Here is a tiny trained network, its code and every weight. The questions are about switching its units off for an input and a class, where a switched-off unit gives its printed mean instead of its output.

import numpy as np


def w(rows, s, z=0):
    codes = np.array(rows[::2]) - 128.0
    scale = np.full(codes.shape[1], s)
    scale[-1] = z or s
    return codes * scale


def norm(h):
    return h / np.sqrt((h * h).mean(-1, keepdims=True) + 1e-5)


def f(y):
    return y / 2 * (1 + np.tanh(0.7978845608 * (y + 0.044715 * y**3)))


def log_softmax(a):
    a = a - a.max(-1, keepdims=True)
    return a - np.log(np.exp(a).sum(-1, keepdims=True))


def net(x, mask):
    res = np.array(x, float).reshape(1, 4) / 4 @ E
    u = 0
    for l in range(4):
        y = f(norm(res) @ A[l][:, :-1].T + A[l][:, -1])
        res = res + np.where(mask[u : u + 3], y, B[l][:, -1]) @ B[l][:, :-1]
        u += 3
    return log_softmax(norm(res)[-1] @ U[:, :-1].T + U[:, -1])


A, B = {}, {}
E = w([
[242,199,118,190,95,138,25],'x0',
[121,202,240,56,56,253,197],'x1',
[223,30,72,28,106,245,129],'x2',
[158,55,240,195,189,200,212],'x3',
],0.005)
A[0] = w([
[249,99,83,92,70,177,125,5],'L0N1',
[98,121,215,119,241,255,234,121],'L0N2',
[133,100,77,141,237,112,105,38],'L0N3',
],0.0053,0.0021)
B[0] = w([
[26,74,231,64,2,173,102,174],'L0N1',
[122,102,8,223,87,139,98,254],'L0N2',
[174,81,239,195,199,165,251,147],'L0N3',
],0.0063,0.0048)
A[1] = w([
[66,180,100,143,94,166,223,64],'L1N1',
[161,47,130,7,99,124,127,3],'L1N2',
[121,2,113,88,247,181,181,95],'L1N3',
],0.0067,0.003)
B[1] = w([
[221,54,247,86,166,248,98,178],'L1N1',
[140,72,167,141,121,200,86,181],'L1N2',
[91,199,126,215,222,16,254,252],'L1N3',
],0.007,0.0036)
A[2] = w([
[143,93,99,205,201,90,159,255],'L2N1',
[110,88,128,122,123,253,111,57],'L2N2',
[111,219,212,62,232,109,143,80],'L2N3',
],0.0069,0.0027)
B[2] = w([
[22,126,1,208,56,89,141,254],'L2N1',
[235,33,220,64,18,87,155,188],'L2N2',
[102,158,167,60,237,150,115,138],'L2N3',
],0.0092,0.0069)
A[3] = w([
[64,149,204,99,28,176,219,64],'L3N1',
[134,134,85,151,38,77,83,251],'L3N2',
[254,26,111,71,68,202,79,102],'L3N3',
],0.0062,0.003)
B[3] = w([
[179,72,67,79,111,156,178,178],'L3N1',
[185,70,75,202,86,32,200,251],'L3N2',
[158,89,154,106,178,250,129,255],'L3N3',
],0.011,0.0058)
U = w([
[226,69,148,107,135,211,139,100],'0',
[103,138,48,253,135,55,173,253],'1',
[102,224,172,88,237,92,92,5],'2',
],0.011,0.0032)

Each question gives the input, the list of numbers given to net, and the class t.
The units are the neurons (one row each of A and B). Each row of codes is followed by its name. A weight is (code - 128) times the scale printed after its matrix; where a second scale follows, it is the last column's (A, B and U).
mask holds one flag per neuron, layer by layer. A switched-off neuron (its flag False) gives its mean, the last column of its row in B, instead of its output. The means were averaged over made-up inputs and are rounded, as every weight is.
A unit's drop is (log p(t) with every unit on - log p(t) with that unit switched off) / (log p(t) with every unit on - log p(t) with every unit switched off).
The circuit of an input: a set's keep is (log p(t) with only the set's units on - log p(t) with every unit switched off) / (log p(t) with every unit on - log p(t) with every unit switched off). Starting from all 12 units, units are removed one at a time, each time the one whose removal leaves the highest keep (on an exact tie, the one counted first), for as long as the keep stays at least 0.8.
units of the circuit, in order: the units of the circuit, biggest drop first
top k neurons: the k neurons with the biggest drops, biggest first
k most important neurons of layer l: the k neurons of layer l with the biggest drops, biggest first
drop of u: that unit's drop, to one decimal
input [-7,5,-8,2], class 0: 2 most important neurons of layer 1 => (L1N1 L1N3)
input [5,-2,1,3], class 0: top 4 neurons => (L1N3 L0N1 L2N1 L0N2)
input [-5,6,-7,-4], class 2: top neuron => (L2N3)
input [2,3,-7,-5], class 2: top 3 neurons => (L0N2 L2N1 L2N3)
input [5,8,-6,7], class 0: top 3 neurons => (L1N3 L2N1 L1N1)
input [0,7,-3,-8], class 2: top 2 neurons => (L0N2 L2N3)
input [1,7,-8,7], class 0: top 2 neurons => (L1N1 L1N3)
input [-2,0,-8,-1], class 2: top 3 neurons => (L0N2 L2N3 L3N2)
input [6,6,-7,-1], class 2: top 3 neurons => (L0N2 L2N1 L2N3)
input [3,7,-6,4], class 0: top 3 neurons => (L1N1 L2N1 L1N3)
input [-1,-3,4,-8], class 0: 2 most important neurons of layer 1 => (L1N3 L1N2)
input [-1,3,-3,0], class 0: drop of L1N1 => 1.2
input [-5,3,-7,-1], class 2: drop of L2N3 => 0.7
input [-6,3,5,3], class 1: units of the circuit, in order => (L1N3)
input [-4,6,1,-6], class 0: drop of L3N1 => 0.0
input [-3,3,-2,-1], class 0: drop of L1N1 => 0.1
